Below are the code and all the weights of a small trained network. Each question names an input and a class and asks about switching units off, where a switched-off unit gives its printed mean instead of its output.

import numpy as np


def w(rows, s, z=0):
    codes = np.array(rows[::2]) - 128.0
    scale = np.full(codes.shape[1], s)
    scale[-1] = z or s
    return codes * scale


def f(y):
    return np.maximum(y, 0)


def log_softmax(a):
    a = a - a.max(-1, keepdims=True)
    return a - np.log(np.exp(a).sum(-1, keepdims=True))


def net(x, mask):
    res = np.array(x, float).reshape(1, 7) / 4 @ E
    y = f(res @ A[0][:, :-1].T + A[0][:, -1])
    res = res + np.where(mask, y, B[0][:, -1]) @ B[0][:, :-1]
    return log_softmax(res[-1] @ U[:, :-1].T + U[:, -1])


A, B = {}, {}
E = w([
[113,137,133,140,179,128,190,124,148,45,251,87],'x0',
[125,132,124,125,130,126,132,127,128,130,126,129],'x1',
[126,125,126,132,127,132,127,131,131,129,128,130],'x2',
[124,128,123,128,128,129,128,131,133,126,127,130],'x3',
[139,109,94,179,214,138,73,170,26,151,129,96],'x4',
[11,90,165,107,105,36,129,193,120,171,151,92],'x5',
[132,126,132,128,126,130,128,126,129,128,129,127],'x6',
],0.011)
A[0] = w([
[209,179,99,133,96,190,128,56,173,102,72,206,83],'n0',
[86,116,176,58,25,84,111,153,163,212,75,141,123],'n1',
[200,96,82,159,110,172,35,118,75,217,2,170,2],'n2',
[58,118,184,62,35,81,103,158,137,203,58,156,124],'n3',
[205,154,90,154,111,181,116,54,149,103,79,189,152],'n4',
[165,143,109,129,165,159,125,119,85,111,163,103,94],'n5',
[94,88,70,189,188,108,54,220,27,186,95,98,20],'n6',
[173,115,92,136,109,140,65,105,93,191,11,201,180],'n7',
[219,193,93,117,79,221,120,56,177,103,53,214,14],'n8',
[197,172,87,160,222,181,131,122,78,78,180,93,86],'n9',
[94,142,140,124,116,107,203,119,191,51,202,105,107],'n10',
[159,185,142,71,73,154,225,30,246,40,165,171,24],'n11',
[78,142,168,100,84,93,192,133,168,107,202,99,25],'n12',
[85,116,120,142,138,119,165,115,155,75,192,109,147],'n13',
[196,154,89,204,239,197,132,99,77,60,202,79,111],'n14',
[24,60,148,137,165,53,131,213,104,155,191,65,10],'n15',
],0.0056,0.0095)
B[0] = w([
[91,94,190,74,88,85,163,138,140,188,193,57,211],'n0',
[83,76,78,158,95,106,167,64,183,85,82,166,218],'n1',
[213,214,154,157,234,196,56,184,40,70,126,150,198],'n2',
[66,58,80,172,94,77,186,57,201,75,75,170,223],'n3',
[147,147,182,94,146,149,95,153,84,166,173,85,233],'n4',
[130,113,103,150,127,129,128,126,136,97,86,175,159],'n5',
[95,103,225,20,76,92,206,140,160,235,253,3,190],'n6',
[123,136,200,75,124,128,152,159,106,171,194,64,255],'n7',
[66,83,150,96,59,97,177,124,170,186,167,67,202],'n8',
[125,122,79,187,137,129,143,98,160,58,64,188,202],'n9',
[126,126,195,81,121,116,138,148,109,192,175,73,202],'n10',
[226,209,165,138,227,210,23,206,24,96,127,153,209],'n11',
[24,39,112,122,45,32,234,94,203,159,144,114,165],'n12',
[159,148,151,113,151,151,83,156,86,162,149,98,196],'n13',
[126,110,62,198,143,125,131,108,163,64,46,218,235],'n14',
[231,239,168,121,205,215,9,191,6,104,143,148,192],'n15',
],0.0071,0.0097)
U = w([
[90,103,160,67,79,90,162,134,145,168,171,68,123],'0',
[186,203,131,132,188,178,58,160,56,112,125,137,247],'1',
[102,94,2,199,110,104,144,77,184,70,43,233,6],'2',
],0.009,0.0013)

Each question gives the input, the list of numbers given to net, and the class t.
The units are the neurons (one row each of A and B). Each row of codes is followed by its name. A weight is (code - 128) times the scale printed after its matrix; where a second scale follows, it is the last column's (A, B and U).
mask holds one flag per neuron, in row order. A switched-off neuron (its flag False) gives its mean, the last column of its row in B, instead of its output. The means were averaged over made-up inputs and are rounded, as every weight is.
A unit's drop is (log p(t) with every unit on - log p(t) with that unit switched off) / (log p(t) with every unit on - log p(t) with every unit switched off).
The circuit of an input: a set's keep is (log p(t) with only the set's units on - log p(t) with every unit switched off) / (log p(t) with every unit on - log p(t) with every unit switched off). Starting from the 12 units with the biggest drops (on a tie, the unit counted first), units are removed one at a time, each time the one whose removal leaves the highest keep (on an exact tie, the one counted first), for as long as the keep stays at least 0.8.
circuit, biggest first: the units of the circuit, biggest drop first
unit that matters most: the unit with the biggest drop
k most important neurons: the k neurons with the biggest drops, biggest first
drop of u: that unit's drop, to one decimal
input [8,-4,-1,-3,7,4,0], class 1: circuit, biggest first -> [n15]
input [0,-7,8,2,6,1,-6], class 0: 3 most important neurons -> [n6 n11 n2]
input [1,-3,3,-2,-3,-2,-5], class 1: 2 most important neurons -> [n6 n11]
input [7,7,2,2,8,0,1], class 2: 2 most important neurons -> [n14 n9]
input [4,-2,-2,-7,7,0,-5], class 2: circuit, biggest first -> [n14 n9]
input [7,8,-1,5,3,2,2], class 1: 2 most important neurons -> [n15 n3]
input [-6,-5,-7,-8,-1,7,-3], class 2: 2 most important neurons -> [n3 n1]
input [-8,-1,5,-4,0,7,-3], class 2: 2 most important neurons -> [n3 n1]
input [-1,-5,2,-5,-3,-8,-5], class 0: 2 most important neurons -> [n8 n0]
input [-5,-7,3,-1,7,4,-6], class 0: 2 most important neurons -> [n6 n11]
input [0,-7,7,-7,-1,-8,-2], class 0: 3 most important neurons -> [n8 n0 n15]
input [-7,-4,0,2,-1,7,-4], class 2: 2 most important neurons -> [n3 n1]
input [-7,2,8,6,-4,-8,5], class 0: 2 most important neurons -> [n8 n0]
input [8,-5,4,8,-7,-7,0], class 1: unit that matters most -> n11
input [-8,7,0,-1,5,4,-7], class 0: drop of n6 -> 2.0
input [1,4,6,4,3,4,-6], class 1: drop of n15 -> 1.4
input [6,3,1,7,1,5,-8], class 1: drop of n15 -> 1.3
